Below are the code and all the weights of a small trained network. Each question names an input and a target symbol and asks about switching units off, where a switched-off unit gives its printed mean instead of its output.

import numpy as np


def w(rows, s, z=0):
    codes = np.array(rows[::2]) - 128.0
    scale = np.full(codes.shape[1], s)
    scale[-1] = z or s
    return codes * scale


def f(y):
    return y / 2 * (1 + np.tanh(0.7978845608 * (y + 0.044715 * y**3)))


def softmax(a):
    e = np.exp(a - a.max(-1, keepdims=True))
    return e / e.sum(-1, keepdims=True)


def log_softmax(a):
    a = a - a.max(-1, keepdims=True)
    return a - np.log(np.exp(a).sum(-1, keepdims=True))


def net(x, mask):
    ids = ['ΓΛΞΠΣΨαβδζηθμφ'.index(c) for c in x.split()]
    T = len(ids)
    res = E[ids] + P[:T]
    r = res
    for j in range(3):
        rows = slice(4 * j, 4 * j + 4)
        q, k, v = (r @ M[0][rows].T for M in (Q, K, V))
        z = softmax(np.where(np.tri(T) > 0, q @ k.T / 4**0.5, -1e9)) @ v
        o = O[0][rows]
        res = res + np.where(mask[j], z, o[:, -1]) @ o[:, :-1]
    y = f(res @ A[0][:, :-1].T + A[0][:, -1])
    res = res + np.where(mask[3:15], y, B[0][:, -1]) @ B[0][:, :-1]
    return log_softmax(res[-1] @ U[:, :-1].T + U[:, -1])


Q, K, V, O, A, B = {}, {}, {}, {}, {}, {}
E = w([
[146,164,72],'Γ',
[85,62,162],'Λ',
[107,79,65],'Ξ',
[187,130,89],'Π',
[244,170,90],'Σ',
[72,13,81],'Ψ',
[182,151,178],'α',
[58,29,241],'β',
[80,98,2],'δ',
[104,189,151],'ζ',
[165,149,39],'η',
[163,146,201],'θ',
[190,145,174],'μ',
[115,179,141],'φ',
],0.018)
P = w([
[244,3,121],'0',
[183,56,110],'1',
[149,92,114],'2',
[127,125,121],'3',
[107,146,126],'4',
[96,160,122],'5',
[86,177,137],'6',
],0.0056)
Q[0] = w([
[107,161,154],'head 1',
[119,166,96],'head 1',
[178,157,195],'head 1',
[158,108,130],'head 1',
[153,126,119],'head 2',
[39,64,179],'head 2',
[68,143,156],'head 2',
[238,135,169],'head 2',
[126,57,63],'head 3',
[134,3,119],'head 3',
[180,95,149],'head 3',
[84,135,156],'head 3',
],0.017)
K[0] = w([
[45,144,172],'head 1',
[41,171,46],'head 1',
[25,169,170],'head 1',
[222,156,145],'head 1',
[184,98,96],'head 2',
[105,25,179],'head 2',
[108,111,56],'head 2',
[145,208,45],'head 2',
[150,45,123],'head 3',
[172,15,134],'head 3',
[112,107,1],'head 3',
[81,98,192],'head 3',
],0.0098)
V[0] = w([
[116,130,73],'head 1',
[158,174,135],'head 1',
[92,250,123],'head 1',
[139,133,94],'head 1',
[174,123,151],'head 2',
[191,130,175],'head 2',
[122,127,129],'head 2',
[83,125,123],'head 2',
[121,83,119],'head 3',
[122,115,150],'head 3',
[180,159,103],'head 3',
[152,153,178],'head 3',
],0.016)
O[0] = w([
[152,86,171,180],'head 1',
[80,170,196,135],'head 1',
[141,131,121,2],'head 1',
[46,207,126,185],'head 1',
[157,178,91,164],'head 2',
[199,3,163,150],'head 2',
[119,124,151,120],'head 2',
[91,89,216,79],'head 2',
[148,148,160,176],'head 3',
[120,103,179,110],'head 3',
[70,213,174,175],'head 3',
[201,105,40,69],'head 3',
],0.0045,0.0065)
A[0] = w([
[139,103,135,240],'neuron 1',
[239,100,71,169],'neuron 2',
[66,29,107,82],'neuron 3',
[102,162,156,222],'neuron 4',
[146,64,100,250],'neuron 5',
[223,152,112,76],'neuron 6',
[55,108,47,83],'neuron 7',
[196,139,112,95],'neuron 8',
[81,99,46,110],'neuron 9',
[88,61,166,2],'neuron 10',
[202,166,228,64],'neuron 11',
[168,253,147,120],'neuron 12',
],0.012,0.0085)
B[0] = w([
[39,171,78,225],'neuron 1',
[103,159,128,242],'neuron 2',
[143,111,194,202],'neuron 3',
[140,120,46,213],'neuron 4',
[88,157,105,250],'neuron 5',
[126,166,184,172],'neuron 6',
[205,92,157,172],'neuron 7',
[118,157,177,156],'neuron 8',
[163,57,181,176],'neuron 9',
[201,225,253,153],'neuron 10',
[133,72,159,166],'neuron 11',
[193,88,143,255],'neuron 12',
],0.011,0.0077)
U = w([
[203,133,83,194],'Γ',
[101,172,203,2],'Λ',
[135,96,189,146],'Ξ',
[140,137,156,137],'Π',
[198,187,184,61],'Σ',
[20,77,96,137],'Ψ',
[98,187,162,88],'α',
[77,221,58,211],'β',
[162,34,125,141],'δ',
[102,131,152,96],'ζ',
[203,111,157,145],'η',
[6,148,146,141],'θ',
[91,200,163,80],'μ',
[120,141,155,77],'φ',
],0.014,0.008)

Each question gives the input, a string of symbols that net reads in full, and the target symbol t.
The units are the heads (4 rows each of Q, K, V and O) and the neurons (one row each of A and B). Each row of codes is followed by its name. A weight is (code - 128) times the scale printed after its matrix; where a second scale follows, it is the last column's (O, A, B and U).
mask holds one flag per unit, heads first, then neurons. A switched-off unit (its flag False) gives its mean, the last column of its rows in O or B, instead of its output. The means were averaged over made-up inputs and are rounded, as every weight is.
A unit's drop is (log p(t) with every unit on - log p(t) with that unit switched off) / (log p(t) with every unit on - log p(t) with every unit switched off).
The circuit of an input: a set's keep is (log p(t) with only the set's units on - log p(t) with every unit switched off) / (log p(t) with every unit on - log p(t) with every unit switched off). Starting from the 12 units with the biggest drops (on a tie, the unit counted first), units are removed one at a time, each time the one whose removal leaves the highest keep (on an exact tie, the one counted first), for as long as the keep stays at least 0.8.
units of the circuit, in order: the units of the circuit, biggest drop first
k most important neurons: the k neurons with the biggest drops, biggest first
heads that matter: for each layer, one digit per head in row order, 1 if its drop is at least 0.15 and else 0, layers parted by /
drop when u is switched off: that unit's drop, to one decimal
input Γ Γ η η μ Σ, target Σ: units of the circuit, in order	[neuron 6; neuron 8]
input Λ β ζ μ, target β: heads that matter	101
input α η φ, target β: units of the circuit, in order	[neuron 9; neuron 3]
input α Γ β, target Λ: units of the circuit, in order	[neuron 10; neuron 12]
input Λ Γ Π δ Σ Γ, target Γ: 4 most important neurons	[neuron 12; neuron 1; neuron 5; neuron 2]
input Γ Γ ζ, target β: units of the circuit, in order	[neuron 9; neuron 4]
input Γ Λ Λ, target θ: 4 most important neurons	[neuron 12; neuron 1; neuron 5; neuron 7]
input Ξ Γ Λ, target θ: 3 most important neurons	[neuron 12; neuron 1; neuron 7]
input Σ Γ Σ η η η α, target η: heads that matter	000
input η α Γ θ δ Γ, target Γ: 2 most important neurons	[neuron 1; neuron 5]
input ζ δ Ξ η φ Π, target β: 4 most important neurons	[neuron 9; neuron 7; neuron 3; neuron 11]
input η φ μ Λ ζ, target β: 4 most important neurons	[neuron 9; neuron 7; neuron 3; neuron 11]
input Π μ η Γ Ψ ζ Σ, target Σ: 3 most important neurons	[neuron 12; neuron 6; neuron 8]
input Λ Λ δ α η Ψ, target Ξ: 2 most important neurons	[neuron 3; neuron 10]
input Π η η Λ ζ η, target Γ: 4 most important neurons	[neuron 1; neuron 12; neuron 5; neuron 2]
input μ η α δ η Π α, target Γ: most important neuron	[neuron 4]
input η Γ Γ Π η δ, target δ: most important neuron	[neuron 7]
input α β α, target β: drop when neuron 3 is switched off	0.2
input Ξ Ψ ζ Γ Ξ δ, target δ: drop when neuron 11 is switched off	0.0
input ζ β θ, target β: drop when neuron 1 is switched off	0.1
input α Π η ζ Γ η, target Γ: most important neuron	[neuron 1]
